Below are the code and all the weights of a small trained network. Each question names an input and a class and asks about switching units off, where a switched-off unit gives its printed mean instead of its output.

import numpy as np


def w(rows, s, z=0):
    codes = np.array(rows[::2]) - 128.0
    scale = np.full(codes.shape[1], s)
    scale[-1] = z or s
    return codes * scale


def f(y):
    return np.maximum(y, 0)


def log_softmax(a):
    a = a - a.max(-1, keepdims=True)
    return a - np.log(np.exp(a).sum(-1, keepdims=True))


def net(x, mask):
    res = np.array(x, float).reshape(1, 4) / 4 @ E
    y = f(res @ A[0][:, :-1].T + A[0][:, -1])
    res = res + np.where(mask, y, B[0][:, -1]) @ B[0][:, :-1]
    return log_softmax(res[-1] @ U[:, :-1].T + U[:, -1])


A, B = {}, {}
E = w([
[68,152,34,30,147,59,3,140],'x0',
[207,158,84,187,48,52,118,174],'x1',
[60,211,106,137,60,128,189,34],'x2',
[125,132,135,133,125,131,118,129],'x3',
],0.0081)
A[0] = w([
[204,73,158,140,176,153,104,169,104],'n1',
[74,254,133,169,64,134,203,29,98],'n2',
[124,58,125,103,157,97,91,178,159],'n3',
[200,63,165,153,201,131,122,197,113],'n4',
[69,82,189,85,231,243,155,70,3],'n5',
[176,128,178,177,124,193,178,137,71],'n6',
[196,85,174,171,114,184,168,101,73],'n7',
[232,173,100,201,51,63,134,178,18],'n8',
[176,117,187,188,117,182,182,134,80],'n9',
[200,125,112,178,57,74,148,158,70],'n10',
[160,117,194,191,117,172,195,130,63],'n11',
[181,59,141,141,172,141,134,202,109],'n12',
[179,116,195,189,151,157,202,126,71],'n13',
],0.0064,0.0015)
B[0] = w([
[57,101,145,130,67,197,176,175,213],'n1',
[34,42,120,157,38,241,239,239,254],'n2',
[69,158,83,98,86,168,144,156,205],'n3',
[50,69,114,146,56,222,196,183,232],'n4',
[237,61,254,186,207,28,137,17,245],'n5',
[144,180,58,67,158,118,65,117,219],'n6',
[116,162,56,59,164,92,70,158,220],'n7',
[233,47,214,186,177,55,137,37,239],'n8',
[126,207,72,67,172,110,79,162,229],'n9',
[212,95,172,172,176,57,142,63,211],'n10',
[116,184,68,88,158,119,66,134,230],'n11',
[79,87,129,146,36,188,183,205,214],'n12',
[129,194,70,70,166,98,91,150,233],'n13',
],0.0059,0.0067)
U = w([
[70,85,119,159,13,228,211,189,94],'0',
[115,254,30,63,167,92,53,145,255],'1',
[185,65,241,192,172,66,146,49,27],'2',
],0.0095,0.00086)

Each question gives the input, the list of numbers given to net, and the class t.
The units are the neurons (one row each of A and B). Each row of codes is followed by its name. A weight is (code - 128) times the scale printed after its matrix; where a second scale follows, it is the last column's (A, B and U).
mask holds one flag per neuron, in row order. A switched-off neuron (its flag False) gives its mean, the last column of its row in B, instead of its output. The means were averaged over made-up inputs and are rounded, as every weight is.
A unit's drop is (log p(t) with every unit on - log p(t) with that unit switched off) / (log p(t) with every unit on - log p(t) with every unit switched off).
The circuit of an input: a set's keep is (log p(t) with only the set's units on - log p(t) with every unit switched off) / (log p(t) with every unit on - log p(t) with every unit switched off). Starting from the 12 units with the biggest drops (on a tie, the unit counted first), units are removed one at a time, each time the one whose removal leaves the highest keep (on an exact tie, the one counted first), for as long as the keep stays at least 0.8.
circuit, biggest first: the units of the circuit, biggest drop first
k most important neurons: the k neurons with the biggest drops, biggest first
drop when u is switched off: that unit's drop, to one decimal
input [-2,6,-1,4], class 2: circuit, biggest first => (n8)
input [-2,-7,-8,-2], class 0: 2 most important neurons => (n4; n12)
input [-2,-3,2,-5], class 2: 2 most important neurons => (n5; n4)
input [-2,1,0,-4], class 1: 2 most important neurons => (n5; n2)
input [-6,8,0,1], class 2: 2 most important neurons => (n8; n10)
input [5,8,7,4], class 2: 3 most important neurons => (n8; n10; n4)
input [-7,8,4,0], class 2: 2 most important neurons => (n8; n10)
input [-6,6,-4,3], class 1: drop when n11 is switched off => 0.3
input [3,-1,-7,-5], class 0: drop when n8 is switched off => 0.0
input [1,8,-8,7], class 0: drop when n3 is switched off => 0.5
input [-7,-4,-8,-8], class 0: drop when n1 is switched off => 1.3
